Below is a small trained network, with its code and all its weights. Each question gives an input and a target symbol and asks what happens when units are switched off, that is, made to give their printed mean instead of their output.

import numpy as np


def w(rows, s, z=0):
    codes = np.array(rows[::2]) - 128.0
    scale = np.full(codes.shape[1], s)
    scale[-1] = z or s
    return codes * scale


def norm(h):
    return h / np.sqrt((h * h).mean(-1, keepdims=True) + 1e-5)


def f(y):
    return y / 2 * (1 + np.tanh(0.7978845608 * (y + 0.044715 * y**3)))


def softmax(a):
    e = np.exp(a - a.max(-1, keepdims=True))
    return e / e.sum(-1, keepdims=True)


def log_softmax(a):
    a = a - a.max(-1, keepdims=True)
    return a - np.log(np.exp(a).sum(-1, keepdims=True))


def net(x, mask):
    ids = ['βγεζηθπστψω'.index(c) for c in x.split()]
    T = len(ids)
    res = E[ids] + P[:T]
    u = 0
    for l in range(2):
        r = norm(res)
        for j in range(2):
            rows = slice(2 * j, 2 * j + 2)
            q, k, v = (r @ M[l][rows].T for M in (Q, K, V))
            z = softmax(np.where(np.tri(T) > 0, q @ k.T / 2**0.5, -1e9)) @ v
            o = O[l][rows]
            res = res + np.where(mask[u + j], z, o[:, -1]) @ o[:, :-1]
        u += 2
        y = f(norm(res) @ A[l][:, :-1].T + A[l][:, -1])
        res = res + np.where(mask[u : u + 12], y, B[l][:, -1]) @ B[l][:, :-1]
        u += 12
    return log_softmax(norm(res)[-1] @ U[:, :-1].T + U[:, -1])


Q, K, V, O, A, B = {}, {}, {}, {}, {}, {}
E = w([
[134,101,132,113,64],'β',
[119,176,182,170,95],'γ',
[132,173,194,170,122],'ε',
[165,138,75,188,138],'ζ',
[137,153,160,127,54],'η',
[127,71,86,90,54],'θ',
[35,172,79,136,121],'π',
[41,58,26,121,119],'σ',
[112,207,122,116,152],'τ',
[153,224,124,176,97],'ψ',
[105,4,76,66,222],'ω',
],0.016)
P = w([
[62,96,207,132,102],'0',
[83,128,134,111,79],'1',
[93,130,105,119,103],'2',
[121,122,53,104,57],'3',
[123,138,32,122,105],'4',
[140,134,21,124,114],'5',
[149,148,1,134,125],'6',
],0.0071)
Q[0] = w([
[70,176,95,81,108],'0.h1',
[140,86,252,49,180],'0.h1',
[201,100,135,194,78],'0.h2',
[193,113,205,52,236],'0.h2',
],0.014)
K[0] = w([
[167,149,106,184,129],'0.h1',
[57,120,229,82,84],'0.h1',
[29,108,89,87,82],'0.h2',
[90,102,253,152,91],'0.h2',
],0.016)
V[0] = w([
[129,223,127,8,140],'0.h1',
[178,171,48,220,90],'0.h1',
[190,129,169,108,127],'0.h2',
[124,90,105,89,177],'0.h2',
],0.014)
O[0] = w([
[139,137,126,4,115,110],'0.h1',
[234,124,130,140,78,245],'0.h1',
[183,77,149,106,133,37],'0.h2',
[92,138,119,147,191,109],'0.h2',
],0.011,0.012)
A[0] = w([
[124,83,225,135,233,98],'0.n1',
[84,195,106,159,112,135],'0.n2',
[141,177,130,186,85,131],'0.n3',
[163,244,184,150,144,153],'0.n4',
[171,84,118,69,183,5],'0.n5',
[120,205,163,152,235,85],'0.n6',
[104,95,81,140,184,112],'0.n7',
[142,85,96,177,100,130],'0.n8',
[133,183,60,123,162,116],'0.n9',
[119,118,166,82,87,116],'0.n10',
[206,138,214,155,205,72],'0.n11',
[185,162,132,100,128,112],'0.n12',
],0.011,0.0033)
B[0] = w([
[147,4,156,91,102,124],'0.n1',
[146,119,73,75,84,243],'0.n2',
[129,68,135,107,143,254],'0.n3',
[154,56,136,86,137,196],'0.n4',
[101,106,93,165,179,126],'0.n5',
[110,122,116,75,78,123],'0.n6',
[154,162,94,85,122,140],'0.n7',
[146,108,164,70,149,208],'0.n8',
[157,155,145,162,107,187],'0.n9',
[131,125,95,156,151,150],'0.n10',
[84,100,61,103,76,129],'0.n11',
[130,102,122,103,148,160],'0.n12',
],0.015,0.0053)
Q[1] = w([
[144,72,134,253,141],'1.h1',
[134,162,219,161,119],'1.h1',
[230,93,107,187,46],'1.h2',
[135,148,52,94,48],'1.h2',
],0.019)
K[1] = w([
[64,173,248,174,123],'1.h1',
[86,135,141,48,70],'1.h1',
[221,167,56,174,51],'1.h2',
[188,165,86,137,222],'1.h2',
],0.019)
V[1] = w([
[118,161,228,183,29],'1.h1',
[56,29,159,94,142],'1.h1',
[159,185,176,12,140],'1.h2',
[143,249,80,137,55],'1.h2',
],0.021)
O[1] = w([
[135,161,248,200,66,57],'1.h1',
[109,139,166,46,130,203],'1.h1',
[193,186,177,88,150,142],'1.h2',
[54,157,168,78,29,254],'1.h2',
],0.017,0.0089)
A[1] = w([
[183,124,166,128,219,195],'1.n1',
[170,122,75,59,135,128],'1.n2',
[79,64,118,26,132,63],'1.n3',
[116,197,211,142,153,51],'1.n4',
[90,116,38,130,119,163],'1.n5',
[179,177,186,128,134,109],'1.n6',
[123,120,129,187,148,127],'1.n7',
[112,251,84,107,189,139],'1.n8',
[90,162,181,56,183,141],'1.n9',
[108,128,165,169,84,254],'1.n10',
[170,79,190,112,91,98],'1.n11',
[161,91,108,168,121,110],'1.n12',
],0.017,0.0031)
B[1] = w([
[124,112,57,128,26,155],'1.n1',
[114,124,163,192,207,227],'1.n2',
[129,244,90,221,178,254],'1.n3',
[147,69,64,193,194,146],'1.n4',
[252,119,132,148,126,204],'1.n5',
[181,130,144,176,170,164],'1.n6',
[56,147,130,124,132,144],'1.n7',
[118,7,196,36,65,192],'1.n8',
[89,57,229,99,160,202],'1.n9',
[113,162,139,52,199,207],'1.n10',
[117,163,46,95,80,190],'1.n11',
[84,74,144,83,95,167],'1.n12',
],0.02,0.0097)
U = w([
[175,98,210,43,140,189],'β',
[255,180,149,116,94,19],'γ',
[80,191,119,67,78,210],'ε',
[71,74,142,189,101,154],'ζ',
[165,150,211,183,115,96],'η',
[117,189,23,161,105,39],'θ',
[155,55,82,69,78,24],'π',
[150,89,64,65,203,174],'σ',
[184,100,136,167,125,98],'τ',
[87,94,137,119,137,106],'ψ',
[126,174,150,187,192,252],'ω',
],0.013,0.0032)

Each question gives the input, a string of symbols that net reads in full, and the target symbol t.
The units are the heads (2 rows each of Q, K, V and O) and the neurons (one row each of A and B). Each row of codes is followed by its name. A weight is (code - 128) times the scale printed after its matrix; where a second scale follows, it is the last column's (O, A, B and U).
mask holds one flag per unit, layer by layer, with each layer's heads first. A switched-off unit (its flag False) gives its mean, the last column of its rows in O or B, instead of its output. The means were averaged over made-up inputs and are rounded, as every weight is.
A unit's drop is (log p(t) with every unit on - log p(t) with that unit switched off) / (log p(t) with every unit on - log p(t) with every unit switched off).
The circuit of an input: a set's keep is (log p(t) with only the set's units on - log p(t) with every unit switched off) / (log p(t) with every unit on - log p(t) with every unit switched off). Starting from the 12 units with the biggest drops (on a tie, the unit counted first), units are removed one at a time, each time the one whose removal leaves the highest keep (on an exact tie, the one counted first), for as long as the keep stays at least 0.8.
units of the circuit, in order: the units of the circuit, biggest drop first
top k neurons: the k neurons with the biggest drops, biggest first
k most important neurons of layer l: the k neurons of layer l with the biggest drops, biggest first
which heads matter: for each layer, one digit per head in row order, 1 if its drop is at least 0.15 and else 0, layers parted by /
input π π ε, target ε: units of the circuit, in order	1.h2; 0.h2
input σ π τ θ, target β: units of the circuit, in order	0.h1; 1.h2; 1.n9
input ζ η π π γ η, target ζ: units of the circuit, in order	0.h1; 1.h2
input π ω θ η η, target ω: which heads matter	11 / 00
input π π τ σ σ, target β: top 3 neurons	0.n10; 0.n8; 1.n8
input ω π ε, target σ: 2 most important neurons of layer 0	0.n1; 0.n7
input θ π θ ζ, target θ: most important neuron of layer 0	0.n2
input π η ζ ε ε, target π: units of the circuit, in order	0.h1; 1.h2; 1.n3
input ω π η ζ, target ω: which heads matter	00 / 10
input η θ η ζ, target η: which heads matter	11 / 10
input ψ β σ γ, target θ: units of the circuit, in order	0.n2; 0.h2; 1.n3
input ε π β π ε η τ, target β: top 2 neurons	1.n8; 1.n9
input ω θ τ π, target β: which heads matter	10 / 01
input ε θ θ θ π σ, target θ: which heads matter	00 / 11
input π π θ π ψ π, target γ: which heads matter	10 / 01
input η π ζ π β γ, target η: which heads matter	11 / 10
input ζ β θ π ω θ ε, target ζ: which heads matter	10 / 11
input σ σ π, target θ: which heads matter	00 / 01
input θ π τ τ π ω η, target σ: which heads matter	00 / 10
input π ω ζ τ ζ ζ, target π: top 4 neurons	0.n7; 1.n3; 1.n12; 1.n2
input ω β η β ζ π, target ω: units of the circuit, in order	1.h1; 0.h1; 1.n3; 1.n2
input σ π ζ γ, target π: which heads matter	10 / 00
input σ ω η ε θ, target ω: units of the circuit, in order	1.n3; 1.n2
input η θ π ζ, target η: which heads matter	11 / 10
